Here is a tiny trained network, its code and every weight. The questions are about switching its units off for an input and a target symbol, where a switched-off unit gives its printed mean instead of its output.

import numpy as np


def w(rows, s, z=0):
    codes = np.array(rows[::2]) - 128.0
    scale = np.full(codes.shape[1], s)
    scale[-1] = z or s
    return codes * scale


def norm(h):
    return h / np.sqrt((h * h).mean(-1, keepdims=True) + 1e-5)


def f(y):
    return y / 2 * (1 + np.tanh(0.7978845608 * (y + 0.044715 * y**3)))


def softmax(a):
    e = np.exp(a - a.max(-1, keepdims=True))
    return e / e.sum(-1, keepdims=True)


def log_softmax(a):
    a = a - a.max(-1, keepdims=True)
    return a - np.log(np.exp(a).sum(-1, keepdims=True))


def net(x, mask):
    ids = ['εζηθλτφ'.index(c) for c in x.split()]
    T = len(ids)
    res = E[ids] + P[:T]
    u = 0
    for l in range(3):
        q, k, v = (norm(res) @ M[l].T for M in (Q, K, V))
        z = softmax(np.where(np.tri(T) > 0, q @ k.T / 2**0.5, -1e9)) @ v
        res = res + np.where(mask[u], z, O[l][:, -1]) @ O[l][:, :-1]
        u += 1
        y = f(norm(res) @ A[l][:, :-1].T + A[l][:, -1])
        res = res + np.where(mask[u : u + 12], y, B[l][:, -1]) @ B[l][:, :-1]
        u += 12
    return log_softmax(norm(res)[-1] @ U[:, :-1].T + U[:, -1])


Q, K, V, O, A, B = {}, {}, {}, {}, {}, {}
E = w([
[176,148,193,127,159,112,120],'ε',
[126,164,123,169,4,34,78],'ζ',
[117,126,96,79,131,79,47],'η',
[153,178,178,172,83,59,118],'θ',
[150,166,152,124,105,74,132],'λ',
[129,160,132,117,92,63,108],'τ',
[117,96,109,57,121,175,197],'φ',
],0.0027)
P = w([
[140,71,153,139,124,16,186],'0',
[132,200,28,216,200,77,122],'1',
[132,175,145,70,133,74,204],'2',
[106,210,88,199,139,124,97],'3',
[166,5,128,159,97,107,193],'4',
[87,186,116,222,107,143,90],'5',
[114,106,210,49,94,117,165],'6',
[85,172,130,236,88,153,89],'7',
[122,6,167,138,101,69,184],'8',
],0.0023)
Q[0] = w([
[81,51,115,74,95,228,143],'0.h1',
[123,112,143,78,29,51,252],'0.h1',
],0.0029)
K[0] = w([
[122,89,49,54,197,143,197],'0.h1',
[212,4,179,54,101,94,118],'0.h1',
],0.0035)
V[0] = w([
[215,181,131,101,203,87,189],'0.h1',
[34,67,82,118,198,241,248],'0.h1',
],0.0014)
O[0] = w([
[166,150,134,104,145,48,107,218],'0.h1',
[166,173,126,81,3,180,219,2],'0.h1',
],0.0028,0.0011)
A[0] = w([
[177,105,130,74,164,110,63,52],'0.n1',
[167,90,163,114,189,109,60,27],'0.n2',
[72,113,42,178,97,129,137,227],'0.n3',
[58,178,79,193,254,198,75,108],'0.n4',
[169,186,143,166,106,139,3,46],'0.n5',
[186,152,72,92,138,151,175,91],'0.n6',
[179,113,141,47,121,167,124,141],'0.n7',
[137,150,84,179,170,121,161,1],'0.n8',
[161,114,162,131,178,117,60,68],'0.n9',
[106,103,142,176,159,142,182,140],'0.n10',
[102,118,144,130,153,136,133,131],'0.n11',
[159,97,141,89,187,94,48,42],'0.n12',
],0.0031,0.00096)
B[0] = w([
[103,108,118,145,70,129,206,94],'0.n1',
[122,120,97,125,50,192,179,114],'0.n2',
[206,118,147,140,181,102,114,254],'0.n3',
[162,146,58,165,252,108,62,174],'0.n4',
[94,195,138,154,155,130,96,219],'0.n5',
[95,113,125,206,131,177,75,109],'0.n6',
[89,121,106,162,133,66,145,105],'0.n7',
[128,92,149,103,114,125,86,98],'0.n8',
[91,121,132,117,105,162,166,131],'0.n9',
[155,130,102,101,142,107,74,143],'0.n10',
[146,123,120,117,120,120,121,114],'0.n11',
[100,128,124,134,52,165,201,133],'0.n12',
],0.0029,0.00081)
Q[1] = w([
[124,119,24,84,240,244,62],'1.h1',
[140,157,24,131,234,253,74],'1.h1',
],0.0023)
K[1] = w([
[162,201,51,206,239,134,102],'1.h1',
[179,212,6,188,238,89,84],'1.h1',
],0.0024)
V[1] = w([
[200,250,45,147,193,93,50],'1.h1',
[29,98,98,87,110,110,111],'1.h1',
],0.0019)
O[1] = w([
[40,113,201,158,49,157,251,254],'1.h1',
[197,155,176,104,170,88,108,76],'1.h1',
],0.0022,0.00036)
A[1] = w([
[105,181,85,197,253,185,88,167],'1.n1',
[130,106,81,63,112,159,164,159],'1.n2',
[124,122,133,137,125,122,126,109],'1.n3',
[89,130,114,151,131,186,129,1],'1.n4',
[186,187,63,94,151,129,71,90],'1.n5',
[83,70,111,105,196,158,136,196],'1.n6',
[128,145,137,172,91,73,106,155],'1.n7',
[74,87,190,151,165,166,127,94],'1.n8',
[143,91,60,136,194,127,93,76],'1.n9',
[163,139,108,136,168,107,108,28],'1.n10',
[146,188,104,149,216,94,65,131],'1.n11',
[169,139,127,119,117,138,118,85],'1.n12',
],0.0037,0.0021)
B[1] = w([
[123,210,46,236,175,31,118,253],'1.n1',
[134,174,110,170,186,71,33,143],'1.n2',
[143,127,122,112,127,136,128,125],'1.n3',
[100,91,186,147,83,131,207,74],'1.n4',
[194,63,139,47,137,144,76,116],'1.n5',
[162,206,152,124,111,25,66,148],'1.n6',
[145,156,89,84,180,217,99,230],'1.n7',
[190,161,122,111,91,67,225,106],'1.n8',
[197,37,163,79,115,76,93,112],'1.n9',
[135,10,160,79,100,134,95,105],'1.n10',
[144,92,123,86,252,113,43,224],'1.n11',
[138,49,131,118,121,103,137,102],'1.n12',
],0.002,0.0021)
Q[2] = w([
[202,2,127,153,78,16,136],'2.h1',
[140,83,43,248,193,232,135],'2.h1',
],0.0053)
K[2] = w([
[51,188,218,11,44,190,130],'2.h1',
[76,253,85,143,255,111,109],'2.h1',
],0.0055)
V[2] = w([
[178,198,179,209,76,103,11],'2.h1',
[47,133,4,104,94,96,67],'2.h1',
],0.0033)
O[2] = w([
[29,69,106,167,123,147,188,255],'2.h1',
[114,86,253,55,112,136,144,197],'2.h1',
],0.0058,0.00098)
A[2] = w([
[145,153,117,128,160,122,187,129],'2.n1',
[25,71,191,131,114,229,175,7],'2.n2',
[154,159,2,172,192,165,55,41],'2.n3',
[137,115,217,107,107,113,74,181],'2.n4',
[124,81,251,83,168,247,50,63],'2.n5',
[49,115,123,161,150,103,188,116],'2.n6',
[55,104,69,199,128,158,166,66],'2.n7',
[162,171,68,178,86,118,153,192],'2.n8',
[190,179,138,107,184,138,99,161],'2.n9',
[104,214,124,90,104,152,114,158],'2.n10',
[114,111,150,86,100,73,166,164],'2.n11',
[177,95,121,116,111,146,174,139],'2.n12',
],0.0052,0.002)
B[2] = w([
[81,122,125,150,89,117,121,153],'2.n1',
[116,5,232,167,98,143,45,161],'2.n2',
[134,104,143,187,213,255,162,219],'2.n3',
[139,147,81,89,160,202,186,182],'2.n4',
[51,102,68,47,206,27,67,103],'2.n5',
[146,160,71,93,86,174,67,253],'2.n6',
[110,206,125,81,96,179,112,212],'2.n7',
[77,109,146,91,160,91,119,201],'2.n8',
[131,91,100,131,83,174,47,196],'2.n9',
[170,50,120,173,142,82,132,150],'2.n10',
[113,135,165,200,127,179,133,195],'2.n11',
[104,163,118,134,121,105,86,125],'2.n12',
],0.0045,0.0026)
U = w([
[133,107,89,190,218,165,107,150],'ε',
[81,79,188,148,68,172,85,182],'ζ',
[103,113,172,24,182,112,166,63],'η',
[77,226,50,106,94,144,117,122],'θ',
[111,112,121,168,117,3,133,153],'λ',
[172,166,159,158,107,152,247,4],'τ',
[236,142,110,85,99,130,74,219],'φ',
],0.006,0.00043)

Each question gives the input, a string of symbols that net reads in full, and the target symbol t.
The units are the heads (2 rows each of Q, K, V and O) and the neurons (one row each of A and B). Each row of codes is followed by its name. A weight is (code - 128) times the scale printed after its matrix; where a second scale follows, it is the last column's (O, A, B and U).
mask holds one flag per unit, layer by layer, with each layer's heads first. A switched-off unit (its flag False) gives its mean, the last column of its rows in O or B, instead of its output. The means were averaged over made-up inputs and are rounded, as every weight is.
A unit's drop is (log p(t) with every unit on - log p(t) with that unit switched off) / (log p(t) with every unit on - log p(t) with every unit switched off).
The circuit of an input: a set's keep is (log p(t) with only the set's units on - log p(t) with every unit switched off) / (log p(t) with every unit on - log p(t) with every unit switched off). Starting from the 12 units with the biggest drops (on a tie, the unit counted first), units are removed one at a time, each time the one whose removal leaves the highest keep (on an exact tie, the one counted first), for as long as the keep stays at least 0.8.
units of the circuit, in order: the units of the circuit, biggest drop first
unit that matters most: the unit with the biggest drop
k most important neurons: the k neurons with the biggest drops, biggest first
k most important neurons of layer l: the k neurons of layer l with the biggest drops, biggest first
input ζ φ φ τ λ, target φ: units of the circuit, in order : (2.h1)
input φ φ φ ζ φ ζ τ ζ φ, target τ: 2 most important neurons : (1.n1; 1.n2)
input ζ ζ θ, target ζ: units of the circuit, in order : (2.h1; 2.n2)
input ε ε ε ε ε τ τ, target ε: units of the circuit, in order : (2.h1; 2.n3)
input τ θ ε θ λ η ζ, target λ: 2 most important neurons : (1.n1; 2.n10)
input ζ φ ζ θ φ φ, target ζ: units of the circuit, in order : (1.h1; 2.n2)
input φ θ η ε φ λ λ θ η, target λ: 4 most important neurons : (1.n1; 2.n3; 2.n7; 2.n6)
input φ φ θ ζ ε φ τ, target ε: units of the circuit, in order : (2.h1; 2.n3; 1.h1; 1.n1)
input λ ζ ζ η φ ζ ζ, target φ: 2 most important neurons of layer 1 : (1.n1; 1.n7)
input ζ θ λ φ θ, target λ: 2 most important neurons of layer 1 : (1.n1; 1.n11)
input φ θ φ θ τ φ θ, target τ: 3 most important neurons of layer 1 : (1.n11; 1.n2; 1.n1)
input φ ζ φ τ ζ θ η ζ λ, target η: 3 most important neurons : (2.n5; 2.n4; 1.n2)
input θ η η θ φ φ θ τ ζ, target θ: 2 most important neurons : (2.n7; 2.n2)
input λ η η φ η θ η, target η: 4 most important neurons : (2.n5; 2.n4; 1.n1; 2.n6)
input ζ θ θ θ ε, target θ: unit that matters most : 2.h1
input ε ζ θ, target ε: 2 most important neurons : (1.n1; 2.n3)
input φ λ λ φ φ ζ τ θ ε, target τ: 3 most important neurons : (1.n1; 0.n5; 0.n3)
input λ λ θ, target λ: 3 most important neurons : (1.n1; 2.n3; 2.n10)
input φ φ φ φ ζ τ ε ε θ, target ε: 2 most important neurons of layer 2 : (2.n3; 2.n8)
input φ ζ η, target φ: 2 most important neurons : (1.n1; 2.n9)
input φ τ η φ φ, target η: 2 most important neurons : (2.n5; 1.n1)
input τ ζ φ, target τ: most important neuron : (0.n5)
input λ ζ ζ, target λ: 3 most important neurons of layer 2 : (2.n10; 2.n3; 2.n7)
input θ τ τ φ τ θ φ λ ζ, target φ: 2 most important neurons : (1.n1; 2.n4)
input τ η τ ζ ζ, target τ: 2 most important neurons of layer 2 : (2.n4; 2.n6)
